Below is a small trained network, with its code and all its weights. Each question gives an input and a target symbol and asks what happens when units are switched off, that is, made to give their printed mean instead of their output.

import numpy as np


def w(rows, s, z=0):
    codes = np.array(rows[::2]) - 128.0
    scale = np.full(codes.shape[1], s)
    scale[-1] = z or s
    return codes * scale


def norm(h):
    return h / np.sqrt((h * h).mean(-1, keepdims=True) + 1e-5)


def f(y):
    return y / 2 * (1 + np.tanh(0.7978845608 * (y + 0.044715 * y**3)))


def softmax(a):
    e = np.exp(a - a.max(-1, keepdims=True))
    return e / e.sum(-1, keepdims=True)


def log_softmax(a):
    a = a - a.max(-1, keepdims=True)
    return a - np.log(np.exp(a).sum(-1, keepdims=True))


def net(x, mask):
    ids = ['ΓΔΘΛβεζημπφψω'.index(c) for c in x.split()]
    T = len(ids)
    res = E[ids] + P[:T]
    r = norm(res)
    for j in range(3):
        rows = slice(2 * j, 2 * j + 2)
        q, k, v = (r @ M[0][rows].T for M in (Q, K, V))
        z = softmax(np.where(np.tri(T) > 0, q @ k.T / 2**0.5, -1e9)) @ v
        o = O[0][rows]
        res = res + np.where(mask[j], z, o[:, -1]) @ o[:, :-1]
    y = f(norm(res) @ A[0][:, :-1].T + A[0][:, -1])
    res = res + np.where(mask[3:7], y, B[0][:, -1]) @ B[0][:, :-1]
    return log_softmax(norm(res)[-1] @ U[:, :-1].T + U[:, -1])


Q, K, V, O, A, B = {}, {}, {}, {}, {}, {}
E = w([
[118,116,114,136,102],'Γ',
[191,160,58,129,127],'Δ',
[101,96,150,199,223],'Θ',
[148,188,92,109,162],'Λ',
[204,88,53,62,152],'β',
[79,86,83,76,155],'ε',
[154,191,131,123,4],'ζ',
[141,176,87,82,107],'η',
[163,101,103,70,126],'μ',
[143,125,97,118,84],'π',
[115,158,150,104,101],'φ',
[128,66,134,85,72],'ψ',
[60,121,122,92,147],'ω',
],0.017)
P = w([
[129,88,176,163,160],'0',
[51,110,168,139,166],'1',
[77,161,97,59,84],'2',
[72,182,132,7,81],'3',
[104,112,153,151,139],'4',
[129,141,82,64,71],'5',
[109,147,140,51,126],'6',
[120,109,153,153,127],'7',
[85,173,105,70,70],'8',
[115,146,136,42,126],'9',
[130,110,151,154,124],'10',
],0.017)
Q[0] = w([
[151,111,170,131,168],'head 1',
[163,94,200,213,174],'head 1',
[107,199,59,5,65],'head 2',
[123,73,149,139,120],'head 2',
[105,169,83,54,46],'head 3',
[94,66,94,211,94],'head 3',
],0.012)
K[0] = w([
[44,184,154,108,108],'head 1',
[76,99,200,218,92],'head 1',
[209,90,209,161,181],'head 2',
[107,198,105,36,167],'head 2',
[182,91,248,193,97],'head 3',
[48,104,86,183,43],'head 3',
],0.011)
V[0] = w([
[224,148,55,75,201],'head 1',
[103,114,24,77,143],'head 1',
[136,215,26,165,176],'head 2',
[102,225,250,116,211],'head 2',
[149,167,196,67,176],'head 3',
[166,130,47,2,205],'head 3',
],0.0078)
O[0] = w([
[150,143,53,107,53,196],'head 1',
[146,145,137,88,89,239],'head 1',
[2,55,167,106,155,1],'head 2',
[201,60,106,156,51,181],'head 2',
[162,230,217,49,69,164],'head 3',
[103,133,205,173,229,73],'head 3',
],0.0083,0.0053)
A[0] = w([
[220,153,101,177,111,132],'neuron 1',
[140,118,2,62,201,76],'neuron 2',
[77,191,40,91,134,254],'neuron 3',
[25,143,160,151,147,83],'neuron 4',
],0.0082,0.0052)
B[0] = w([
[34,153,68,101,135,178],'neuron 1',
[2,206,216,105,86,158],'neuron 2',
[185,57,25,85,118,254],'neuron 3',
[117,200,135,225,58,140],'neuron 4',
],0.011,0.0071)
U = w([
[129,104,33,150,113,108],'Γ',
[15,118,114,73,103,80],'Δ',
[148,97,97,169,108,212],'Θ',
[132,47,155,95,73,57],'Λ',
[71,222,145,41,145,64],'β',
[129,146,123,128,147,253],'ε',
[80,185,109,160,63,214],'ζ',
[124,237,209,102,50,86],'η',
[177,251,109,98,167,96],'μ',
[68,193,19,134,151,85],'π',
[228,157,96,177,45,134],'φ',
[162,175,61,133,140,127],'ψ',
[207,110,165,73,150,169],'ω',
],0.013,0.0041)

Each question gives the input, a string of symbols that net reads in full, and the target symbol t.
The units are the heads (2 rows each of Q, K, V and O) and the neurons (one row each of A and B). Each row of codes is followed by its name. A weight is (code - 128) times the scale printed after its matrix; where a second scale follows, it is the last column's (O, A, B and U).
mask holds one flag per unit, heads first, then neurons. A switched-off unit (its flag False) gives its mean, the last column of its rows in O or B, instead of its output. The means were averaged over made-up inputs and are rounded, as every weight is.
A unit's drop is (log p(t) with every unit on - log p(t) with that unit switched off) / (log p(t) with every unit on - log p(t) with every unit switched off).
The circuit of an input: a set's keep is (log p(t) with only the set's units on - log p(t) with every unit switched off) / (log p(t) with every unit on - log p(t) with every unit switched off). Starting from all 7 units, units are removed one at a time, each time the one whose removal leaves the highest keep (on an exact tie, the one counted first), for as long as the keep stays at least 0.8.
circuit, biggest first: the units of the circuit, biggest drop first
unit that matters most: the unit with the biggest drop
top k neurons: the k neurons with the biggest drops, biggest first
heads that matter: for each layer, one digit per head in row order, 1 if its drop is at least 0.15 and else 0, layers parted by /
drop when u is switched off: that unit's drop, to one decimal
input Δ β μ, target Δ: heads that matter -> 011
input φ φ ω Θ ψ Δ Γ Δ φ φ Γ, target Θ: unit that matters most -> head 1
input μ π π Δ μ, target ω: top 2 neurons -> [neuron 1; neuron 2]
input Λ Θ π φ Γ Θ Γ, target Λ: circuit, biggest first -> [head 2; neuron 1]
input φ φ μ φ β, target β: circuit, biggest first -> [neuron 2; neuron 3; head 3]
input μ ω φ Θ ζ Θ ψ Λ π ψ φ, target η: circuit, biggest first -> [neuron 3; head 1]
input φ β Θ π μ π μ ω ψ ε ε, target Δ: circuit, biggest first -> [neuron 2; head 3]
input Δ ε φ Δ Δ β ψ, target Δ: heads that matter -> 011
input η ψ Δ μ Λ, target μ: heads that matter -> 001
input φ ω φ μ Δ Δ ω ω φ φ, target φ: heads that matter -> 010
input Θ Θ ζ ε φ φ φ ω π ψ Λ, target μ: heads that matter -> 101
input φ μ Λ η μ, target ω: circuit, biggest first -> [head 3; head 2; neuron 1]
input φ Δ Λ Δ φ μ Λ Δ, target π: circuit, biggest first -> [neuron 1; head 3]
input φ φ Γ Λ Θ Γ Δ π, target Γ: heads that matter -> 001
input π β ψ φ φ φ η ω, target ζ: heads that matter -> 111
input ψ μ φ μ ψ φ ζ π, target Γ: circuit, biggest first -> [head 3; head 1]
input Δ φ ω ψ ω ζ φ ψ φ φ, target Δ: heads that matter -> 011
input μ ζ ζ φ ω, target ζ: top 2 neurons -> [neuron 4; neuron 3]
input β ζ π π ω β μ, target β: circuit, biggest first -> [head 2]
input μ ω ψ Θ, target μ: unit that matters most -> head 3
input Θ μ φ ζ π Δ μ ω ζ ζ Γ, target Θ: drop when head 2 is switched off -> 0.2
input φ ε β μ ε φ β β, target β: drop when head 3 is switched off -> 0.3
input φ ω φ, target φ: drop when neuron 2 is switched off -> 0.1
input φ φ η ψ, target φ: drop when head 2 is switched off -> 0.5
